Below is a small trained network, with its code and all its weights. Each question gives an input and a class and asks what happens when units are switched off, that is, made to give their printed mean instead of their output.

import numpy as np


def w(rows, s, z=0):
    codes = np.array(rows[::2]) - 128.0
    scale = np.full(codes.shape[1], s)
    scale[-1] = z or s
    return codes * scale


def f(y):
    return np.maximum(y, 0)


def log_softmax(a):
    a = a - a.max(-1, keepdims=True)
    return a - np.log(np.exp(a).sum(-1, keepdims=True))


def net(x, mask):
    res = np.array(x, float).reshape(1, 3) / 4 @ E
    y = f(res @ A[0][:, :-1].T + A[0][:, -1])
    res = res + np.where(mask, y, B[0][:, -1]) @ B[0][:, :-1]
    return log_softmax(res[-1] @ U[:, :-1].T + U[:, -1])


A, B = {}, {}
E = w([
[127,191,170,114,26,169,214,75,236,132,202],'x0',
[74,65,140,78,173,184,255,199,197,153,45],'x1',
[190,148,192,158,168,189,161,2,63,174,52],'x2',
],0.0097)
A[0] = w([
[193,176,95,189,44,29,50,51,74,38,192,149],'N0',
[149,34,86,155,198,101,93,162,62,138,95,213],'N1',
[60,117,87,123,119,83,106,206,168,62,214,155],'N2',
[87,136,39,94,99,64,105,217,149,99,158,38],'N3',
[169,182,195,217,193,158,186,14,50,229,55,112],'N4',
[181,162,151,161,202,192,134,79,106,156,102,51],'N5',
[145,215,114,135,116,85,76,85,81,81,186,80],'N6',
[86,170,181,132,59,181,160,86,170,129,178,166],'N7',
[146,65,47,135,231,36,47,158,56,129,24,30],'N8',
[190,121,157,104,156,144,157,81,128,162,83,78],'N9',
[159,233,108,127,101,137,161,114,200,161,168,58],'N10',
[166,254,168,85,54,141,207,102,212,142,193,83],'N11',
[169,163,155,182,125,213,102,90,96,138,97,115],'N12',
[105,44,128,125,137,183,156,138,138,167,153,253],'N13',
[143,143,182,108,67,162,157,111,178,106,191,33],'N14',
[171,181,92,191,132,102,23,90,135,171,189,49],'N15',
[54,79,116,34,186,182,225,183,191,144,27,57],'N16',
],0.008,0.011)
B[0] = w([
[125,144,109,120,145,143,180,68,134,196,111,247],'N0',
[84,170,131,115,72,159,95,79,107,107,141,238],'N1',
[174,94,185,54,141,99,135,129,176,131,181,227],'N2',
[156,78,211,135,177,91,130,246,209,115,174,181],'N3',
[149,89,165,84,129,106,111,166,189,116,189,246],'N4',
[137,120,171,145,149,127,126,213,159,115,153,168],'N5',
[139,136,85,146,162,169,162,122,139,191,95,183],'N6',
[79,114,125,139,86,124,92,111,75,101,122,226],'N7',
[85,142,129,179,73,169,60,182,137,112,92,213],'N8',
[145,112,148,126,140,97,130,182,183,153,157,164],'N9',
[117,139,142,166,113,151,89,227,121,98,91,173],'N10',
[96,182,128,146,124,155,53,151,118,112,109,232],'N11',
[162,75,155,110,157,80,138,143,140,121,170,180],'N12',
[149,115,112,63,104,145,144,28,85,135,110,231],'N13',
[132,127,153,180,134,164,99,201,133,114,99,169],'N14',
[117,156,99,156,192,163,168,154,157,200,73,178],'N15',
[136,153,115,193,189,198,184,100,157,205,82,233],'N16',
],0.012,0.015)
U = w([
[131,143,112,147,170,174,198,113,141,209,88,110],'0',
[164,97,170,96,139,114,123,168,172,130,203,111],'1',
[83,154,129,158,86,167,43,151,112,109,100,98],'2',
[137,134,105,41,65,124,157,3,77,118,175,254],'3',
[137,118,110,177,142,106,154,157,98,119,122,113],'4',
[149,119,122,155,153,103,147,144,102,110,111,112],'5',
[155,132,95,145,146,108,149,157,83,112,103,111],'6',
[145,127,101,155,137,107,155,134,118,120,122,110],'7',
],0.014,0.017)

Each question gives the input, the list of numbers given to net, and the class t.
The units are the neurons (one row each of A and B). Each row of codes is followed by its name. A weight is (code - 128) times the scale printed after its matrix; where a second scale follows, it is the last column's (A, B and U).
mask holds one flag per neuron, in row order. A switched-off neuron (its flag False) gives its mean, the last column of its row in B, instead of its output. The means were averaged over made-up inputs and are rounded, as every weight is.
A unit's drop is (log p(t) with every unit on - log p(t) with that unit switched off) / (log p(t) with every unit on - log p(t) with every unit switched off).
The circuit of an input: a set's keep is (log p(t) with only the set's units on - log p(t) with every unit switched off) / (log p(t) with every unit on - log p(t) with every unit switched off). Starting from the 12 units with the biggest drops (on a tie, the unit counted first), units are removed one at a time, each time the one whose removal leaves the highest keep (on an exact tie, the one counted first), for as long as the keep stays at least 0.8.
units of the circuit, in order: the units of the circuit, biggest drop first
k most important neurons: the k neurons with the biggest drops, biggest first
drop of u: that unit's drop, to one decimal
input [3,-4,2], class 0: 3 most important neurons -> (N1, N13, N0)
input [-8,0,8], class 1: 2 most important neurons -> (N4, N12)
input [3,-8,8], class 0: units of the circuit, in order -> (N15)
input [0,5,-5], class 0: 3 most important neurons -> (N16, N4, N12)
input [7,-6,4], class 2: 3 most important neurons -> (N11, N7, N16)
input [-7,-1,5], class 2: 3 most important neurons -> (N8, N1, N2)
input [-3,-5,6], class 1: 2 most important neurons -> (N4, N16)
input [-3,-2,2], class 3: 2 most important neurons -> (N11, N16)
input [-5,-7,-6], class 0: 2 most important neurons -> (N0, N15)
input [8,6,1], class 2: 2 most important neurons -> (N11, N7)
input [6,1,-5], class 2: 2 most important neurons -> (N11, N4)
input [-2,2,4], class 1: 2 most important neurons -> (N4, N0)
input [-6,6,7], class 1: 4 most important neurons -> (N4, N0, N5, N9)
input [-5,3,1], class 2: 2 most important neurons -> (N8, N0)
input [-8,1,2], class 2: units of the circuit, in order -> (N8)
input [8,6,-5], class 2: 2 most important neurons -> (N11, N7)
input [-5,-3,5], class 1: drop of N10 -> 0.1
input [-5,-7,-5], class 0: drop of N0 -> 0.3
input [-2,-3,5], class 1: drop of N4 -> 0.4
input [8,-5,0], class 2: units of the circuit, in order -> (N11)
input [1,3,0], class 3: drop of N0 -> 0.1
